Below are the code and all the weights of a small trained network. Each question names an input and a target symbol and asks about switching units off, where a switched-off unit gives its printed mean instead of its output.

import numpy as np


def w(rows, s, z=0):
    codes = np.array(rows[::2]) - 128.0
    scale = np.full(codes.shape[1], s)
    scale[-1] = z or s
    return codes * scale


def f(y):
    return np.maximum(y, 0)


def softmax(a):
    e = np.exp(a - a.max(-1, keepdims=True))
    return e / e.sum(-1, keepdims=True)


def log_softmax(a):
    a = a - a.max(-1, keepdims=True)
    return a - np.log(np.exp(a).sum(-1, keepdims=True))


def net(x, mask):
    ids = ['βδζθλμστφ'.index(c) for c in x.split()]
    T = len(ids)
    res = E[ids] + P[:T]
    u = 0
    for l in range(2):
        r = res
        for j in range(2):
            rows = slice(3 * j, 3 * j + 3)
            q, k, v = (r @ M[l][rows].T for M in (Q, K, V))
            z = softmax(np.where(np.tri(T) > 0, q @ k.T / 3**0.5, -1e9)) @ v
            o = O[l][rows]
            res = res + np.where(mask[u + j], z, o[:, -1]) @ o[:, :-1]
        u += 2
        y = f(res @ A[l][:, :-1].T + A[l][:, -1])
        res = res + np.where(mask[u : u + 8], y, B[l][:, -1]) @ B[l][:, :-1]
        u += 8
    return log_softmax(res[-1] @ U[:, :-1].T + U[:, -1])


Q, K, V, O, A, B = {}, {}, {}, {}, {}, {}
E = w([
[78,135,135,55,85,56,197],'β',
[126,65,44,114,107,194,47],'δ',
[26,75,131,109,111,147,203],'ζ',
[119,129,194,56,199,151,88],'θ',
[147,126,63,69,86,81,28],'λ',
[91,126,136,187,180,60,181],'μ',
[106,170,115,185,157,254,104],'σ',
[201,86,124,122,101,148,192],'τ',
[174,210,65,144,139,125,66],'φ',
],0.0093)
P = w([
[186,109,229,154,55,166,104],'0',
[79,164,66,20,253,137,73],'1',
[72,195,49,34,207,137,126],'2',
[59,196,44,45,204,130,157],'3',
[60,123,20,150,150,86,140],'4',
[43,128,8,151,158,76,138],'5',
],0.004)
Q[0] = w([
[85,141,174,132,169,117,127],'0.h0',
[53,164,244,47,200,119,127],'0.h0',
[150,103,60,138,127,101,184],'0.h0',
[89,149,83,138,180,164,143],'0.h1',
[151,74,219,177,125,137,175],'0.h1',
[220,26,248,254,46,147,209],'0.h1',
],0.0044)
K[0] = w([
[143,101,123,157,93,127,186],'0.h0',
[216,88,206,197,54,104,244],'0.h0',
[72,160,140,85,161,112,127],'0.h0',
[28,71,160,106,140,155,168],'0.h1',
[169,185,194,114,148,153,93],'0.h1',
[255,218,180,93,226,241,54],'0.h1',
],0.0037)
V[0] = w([
[38,213,123,10,255,102,26],'0.h0',
[49,131,110,27,117,107,128],'0.h0',
[20,171,79,165,152,37,184],'0.h0',
[223,125,133,122,142,188,57],'0.h1',
[3,36,58,128,124,172,157],'0.h1',
[164,134,62,120,71,85,179],'0.h1',
],0.0045)
O[0] = w([
[154,97,120,111,221,102,81,254],'0.h0',
[104,81,90,102,148,108,113,163],'0.h0',
[1,146,77,184,186,63,153,106],'0.h0',
[203,131,142,136,118,142,104,146],'0.h1',
[95,98,44,129,149,172,170,125],'0.h1',
[102,171,86,105,78,86,137,93],'0.h1',
],0.007,0.0048)
A[0] = w([
[185,176,182,179,210,130,132,255],'0.n0',
[91,78,43,135,125,183,68,178],'0.n1',
[109,110,154,52,3,159,195,197],'0.n2',
[123,33,147,26,104,128,109,234],'0.n3',
[55,130,157,30,140,109,183,222],'0.n4',
[99,130,38,146,116,234,50,198],'0.n5',
[221,163,26,60,77,60,53,226],'0.n6',
[180,177,67,184,203,110,190,244],'0.n7',
],0.0061,0.0041)
B[0] = w([
[68,85,213,125,116,200,38,255],'0.n0',
[194,201,58,199,189,117,119,206],'0.n1',
[160,223,154,62,118,135,230,149],'0.n2',
[200,145,150,45,176,100,169,241],'0.n3',
[65,126,104,68,183,122,205,227],'0.n4',
[176,255,55,212,183,154,100,220],'0.n5',
[153,195,86,100,87,77,14,242],'0.n6',
[26,66,95,143,157,146,44,222],'0.n7',
],0.0059,0.0061)
Q[1] = w([
[118,2,213,137,83,113,219],'1.h0',
[177,93,87,248,64,52,66],'1.h0',
[115,86,173,15,144,78,183],'1.h0',
[90,133,168,23,184,138,160],'1.h1',
[119,7,178,178,92,90,148],'1.h1',
[111,82,205,5,148,170,230],'1.h1',
],0.0074)
K[1] = w([
[199,115,156,103,180,200,78],'1.h0',
[72,80,8,95,233,79,102],'1.h0',
[248,142,204,110,73,133,82],'1.h0',
[209,151,218,148,2,155,139],'1.h1',
[188,151,105,59,221,190,85],'1.h1',
[207,130,223,127,75,184,83],'1.h1',
],0.0075)
V[1] = w([
[162,170,127,169,69,183,105],'1.h0',
[141,160,106,74,63,1,93],'1.h0',
[75,142,165,78,62,68,194],'1.h0',
[131,125,144,59,153,122,186],'1.h1',
[153,94,186,52,140,99,77],'1.h1',
[9,83,168,187,145,129,76],'1.h1',
],0.0087)
O[1] = w([
[96,72,101,119,61,223,126,163],'1.h0',
[101,126,94,254,4,28,13,129],'1.h0',
[87,207,123,201,93,90,222,7],'1.h0',
[166,159,101,162,163,91,230,135],'1.h1',
[139,50,195,119,90,28,159,254],'1.h1',
[26,177,253,28,141,105,72,62],'1.h1',
],0.0076,0.0067)
A[1] = w([
[174,97,69,195,79,93,125,102],'1.n0',
[86,72,193,87,53,158,71,153],'1.n1',
[107,186,173,222,125,32,153,66],'1.n2',
[143,218,116,48,171,100,63,255],'1.n3',
[121,75,84,254,93,19,134,146],'1.n4',
[151,76,235,94,90,137,77,201],'1.n5',
[202,134,46,105,132,140,102,128],'1.n6',
[133,53,119,121,155,64,123,172],'1.n7',
],0.0063,0.0027)
B[1] = w([
[164,143,235,140,88,182,151,188],'1.n0',
[18,157,27,125,104,71,172,228],'1.n1',
[222,172,5,4,168,149,31,189],'1.n2',
[27,147,193,212,82,129,219,241],'1.n3',
[173,180,226,38,34,187,98,213],'1.n4',
[93,138,47,112,145,75,231,249],'1.n5',
[126,52,153,235,154,129,164,200],'1.n6',
[182,75,165,69,119,60,91,197],'1.n7',
],0.005,0.014)
U = w([
[176,201,102,75,137,125,85,110],'β',
[196,54,77,176,162,152,97,2],'δ',
[121,150,56,216,195,104,206,120],'ζ',
[184,67,181,95,180,52,142,202],'θ',
[141,102,244,129,79,149,74,56],'λ',
[49,199,253,151,110,126,146,151],'μ',
[124,123,130,61,158,221,114,122],'σ',
[126,115,163,184,70,163,207,189],'τ',
[63,102,37,122,82,91,81,157],'φ',
],0.0051,0.0023)

Each question gives the input, a string of symbols that net reads in full, and the target symbol t.
The units are the heads (3 rows each of Q, K, V and O) and the neurons (one row each of A and B). Each row of codes is followed by its name. A weight is (code - 128) times the scale printed after its matrix; where a second scale follows, it is the last column's (O, A, B and U).
mask holds one flag per unit, layer by layer, with each layer's heads first. A switched-off unit (its flag False) gives its mean, the last column of its rows in O or B, instead of its output. The means were averaged over made-up inputs and are rounded, as every weight is.
A unit's drop is (log p(t) with every unit on - log p(t) with that unit switched off) / (log p(t) with every unit on - log p(t) with every unit switched off).
The circuit of an input: a set's keep is (log p(t) with only the set's units on - log p(t) with every unit switched off) / (log p(t) with every unit on - log p(t) with every unit switched off). Starting from the 12 units with the biggest drops (on a tie, the unit counted first), units are removed one at a time, each time the one whose removal leaves the highest keep (on an exact tie, the one counted first), for as long as the keep stays at least 0.8.
circuit, biggest first: the units of the circuit, biggest drop first
unit that matters most: the unit with the biggest drop
top k neurons: the k neurons with the biggest drops, biggest first
k most important neurons of layer l: the k neurons of layer l with the biggest drops, biggest first
heads that matter: for each layer, one digit per head in row order, 1 if its drop is at least 0.15 and else 0, layers parted by /
drop when u is switched off: that unit's drop, to one decimal
input θ θ λ θ δ σ, target σ: circuit, biggest first	(1.h0, 1.h1, 0.n3, 0.n5)
input θ φ θ θ, target θ: heads that matter	00 / 01
input β τ φ σ θ φ, target β: heads that matter	11 / 10
input σ φ θ τ θ λ, target λ: heads that matter	00 / 10
input θ λ τ δ, target δ: heads that matter	00 / 11
input δ θ θ μ θ μ, target θ: top 3 neurons	(0.n5, 0.n6, 0.n3)
input μ λ θ, target μ: heads that matter	00 / 01
input θ φ β σ ζ φ, target ζ: unit that matters most	1.h1
input φ μ λ θ θ, target φ: heads that matter	00 / 11
input β β φ, target β: heads that matter	00 / 10
input φ β β σ, target β: heads that matter	00 / 10
input μ β μ λ, target μ: heads that matter	10 / 01
input λ θ μ θ, target λ: heads that matter	00 / 11
input φ σ φ θ θ φ, target φ: most important neuron of layer 0	(0.n7)
input ζ β ζ θ, target ζ: heads that matter	00 / 01
input τ φ φ, target φ: heads that matter	00 / 11
input σ μ ζ β σ σ, target β: heads that matter	10 / 10
input τ θ θ σ ζ θ, target τ: top 2 neurons	(0.n2, 1.n4)
input φ ζ δ μ φ, target μ: top 3 neurons	(1.n3, 0.n7, 0.n3)
input τ σ β θ θ, target τ: 2 most important neurons of layer 1	(1.n4, 1.n0)
input μ β δ, target β: 2 most important neurons of layer 1	(1.n2, 1.n4)
input φ σ θ, target φ: top 2 neurons	(1.n1, 0.n6)
input β θ λ θ θ ζ, target β: top 2 neurons	(1.n2, 1.n4)
input φ ζ θ δ, target ζ: heads that matter	00 / 00
input φ θ θ ζ, target φ: unit that matters most	1.h0
input β θ β, target β: top 2 neurons	(1.n2, 1.n4)
input λ σ σ β, target λ: most important neuron of layer 1	(1.n4)
input β λ θ μ, target β: drop when 1.n4 is switched off	0.4
